Below is a small trained network, with its code and all its weights. Each question gives an input and a class and asks what happens when units are switched off, that is, made to give their printed mean instead of their output.

import numpy as np


def w(rows, s, z=0):
    codes = np.array(rows[::2]) - 128.0
    scale = np.full(codes.shape[1], s)
    scale[-1] = z or s
    return codes * scale


def f(y):
    return y / 2 * (1 + np.tanh(0.7978845608 * (y + 0.044715 * y**3)))


def log_softmax(a):
    a = a - a.max(-1, keepdims=True)
    return a - np.log(np.exp(a).sum(-1, keepdims=True))


def net(x, mask):
    res = np.array(x, float).reshape(1, 5) / 4 @ E
    y = f(res @ A[0][:, :-1].T + A[0][:, -1])
    res = res + np.where(mask, y, B[0][:, -1]) @ B[0][:, :-1]
    return log_softmax(res[-1] @ U[:, :-1].T + U[:, -1])


A, B = {}, {}
E = w([
[234,161,72,27],'x0',
[64,16,198,1],'x1',
[124,132,126,128],'x2',
[144,225,225,108],'x3',
[131,123,131,129],'x4',
],0.0075)
A[0] = w([
[91,130,143,153,142],'n1',
[154,166,50,148,118],'n2',
[155,185,117,158,101],'n3',
[20,44,165,134,183],'n4',
[143,152,69,69,104],'n5',
[152,96,67,171,106],'n6',
[117,78,56,131,120],'n7',
[152,197,195,125,130],'n8',
[97,144,127,132,208],'n9',
[100,100,61,131,101],'n10',
[178,118,86,93,115],'n11',
[158,179,115,70,83],'n12',
[95,106,105,38,134],'n13',
[195,167,137,64,133],'n14',
[131,88,133,131,205],'n15',
[184,187,95,168,93],'n16',
[156,112,129,132,247],'n17',
[131,80,77,147,122],'n18',
[87,182,156,110,105],'n19',
[114,173,151,174,108],'n20',
[84,85,28,150,89],'n21',
[97,74,153,55,108],'n22',
[46,142,134,172,113],'n23',
[171,105,107,112,106],'n24',
[137,141,92,246,156],'n25',
],0.013,0.011)
B[0] = w([
[49,67,70,115,151],'n1',
[196,62,123,102,168],'n2',
[169,92,207,112,158],'n3',
[168,96,94,101,247],'n4',
[48,49,121,198,151],'n5',
[171,118,181,98,152],'n6',
[70,205,234,29,164],'n7',
[114,121,156,30,165],'n8',
[133,110,52,52,178],'n9',
[44,165,232,75,147],'n10',
[1,13,91,172,154],'n11',
[40,98,152,173,145],'n12',
[236,67,140,121,184],'n13',
[17,27,79,85,170],'n14',
[174,172,70,138,185],'n15',
[180,73,173,125,172],'n16',
[129,246,14,67,207],'n17',
[30,146,171,36,155],'n18',
[6,157,166,98,137],'n19',
[117,64,159,86,151],'n20',
[76,139,213,85,163],'n21',
[223,118,171,188,193],'n22',
[60,27,97,178,163],'n23',
[75,117,132,139,137],'n24',
[178,68,100,76,204],'n25',
],0.0066,0.015)
U = w([
[50,39,86,158,57],'0',
[82,177,252,53,145],'1',
[142,136,69,97,244],'2',
[140,138,73,101,250],'3',
[204,83,146,120,2],'4',
[141,229,54,138,94],'5',
[86,230,134,252,54],'6',
],0.012,0.0083)

Each question gives the input, the list of numbers given to net, and the class t.
The units are the neurons (one row each of A and B). Each row of codes is followed by its name. A weight is (code - 128) times the scale printed after its matrix; where a second scale follows, it is the last column's (A, B and U).
mask holds one flag per neuron, in row order. A switched-off neuron (its flag False) gives its mean, the last column of its row in B, instead of its output. The means were averaged over made-up inputs and are rounded, as every weight is.
A unit's drop is (log p(t) with every unit on - log p(t) with that unit switched off) / (log p(t) with every unit on - log p(t) with every unit switched off).
The circuit of an input: a set's keep is (log p(t) with only the set's units on - log p(t) with every unit switched off) / (log p(t) with every unit on - log p(t) with every unit switched off). Starting from the 12 units with the biggest drops (on a tie, the unit counted first), units are removed one at a time, each time the one whose removal leaves the highest keep (on an exact tie, the one counted first), for as long as the keep stays at least 0.8.
circuit, biggest first: the units of the circuit, biggest drop first
unit that matters most: the unit with the biggest drop
k most important neurons: the k neurons with the biggest drops, biggest first
drop when u is switched off: that unit's drop, to one decimal
input [-7,-8,3,8,2], class 1: unit that matters most => n8
input [1,-8,0,1,0], class 4: circuit, biggest first => (n16, n3)
input [-6,-5,7,-8,-5], class 1: 2 most important neurons => (n21, n7)
input [8,1,-7,-8,-6], class 0: 2 most important neurons => (n11, n5)
input [-7,5,-6,6,2], class 0: 3 most important neurons => (n23, n1, n7)
input [-6,-1,4,-8,7], class 1: circuit, biggest first => (n7, n21)
input [8,-8,-3,-2,-3], class 0: 3 most important neurons => (n11, n14, n5)
input [5,8,2,-8,6], class 1: 2 most important neurons => (n7, n10)
input [7,-8,-7,-6,-3], class 4: 2 most important neurons => (n2, n16)
input [-5,7,0,3,6], class 4: circuit, biggest first => (n22, n4)
input [-2,7,-4,-5,3], class 4: circuit, biggest first => (n22, n13)
input [4,6,3,5,3], class 4: 2 most important neurons => (n13, n22)
input [-2,-7,4,5,-4], class 4: 3 most important neurons => (n16, n3, n25)
input [1,8,-4,-5,0], class 4: circuit, biggest first => (n22)
input [1,6,8,6,8], class 2: circuit, biggest first => (n7, n21)
input [8,-7,-1,1,2], class 0: 2 most important neurons => (n14, n11)
input [-1,-6,0,3,-2], class 4: 2 most important neurons => (n16, n3)
input [-6,-4,-2,3,1], class 0: 3 most important neurons => (n23, n1, n20)
input [6,-8,1,0,1], class 4: drop when n25 is switched off => 0.1
input [3,7,-7,-7,-6], class 1: circuit, biggest first => (n7)
input [1,-3,0,-5,4], class 1: drop when n4 is switched off => 0.2
input [8,5,3,0,-5], class 0: drop when n14 is switched off => 0.1
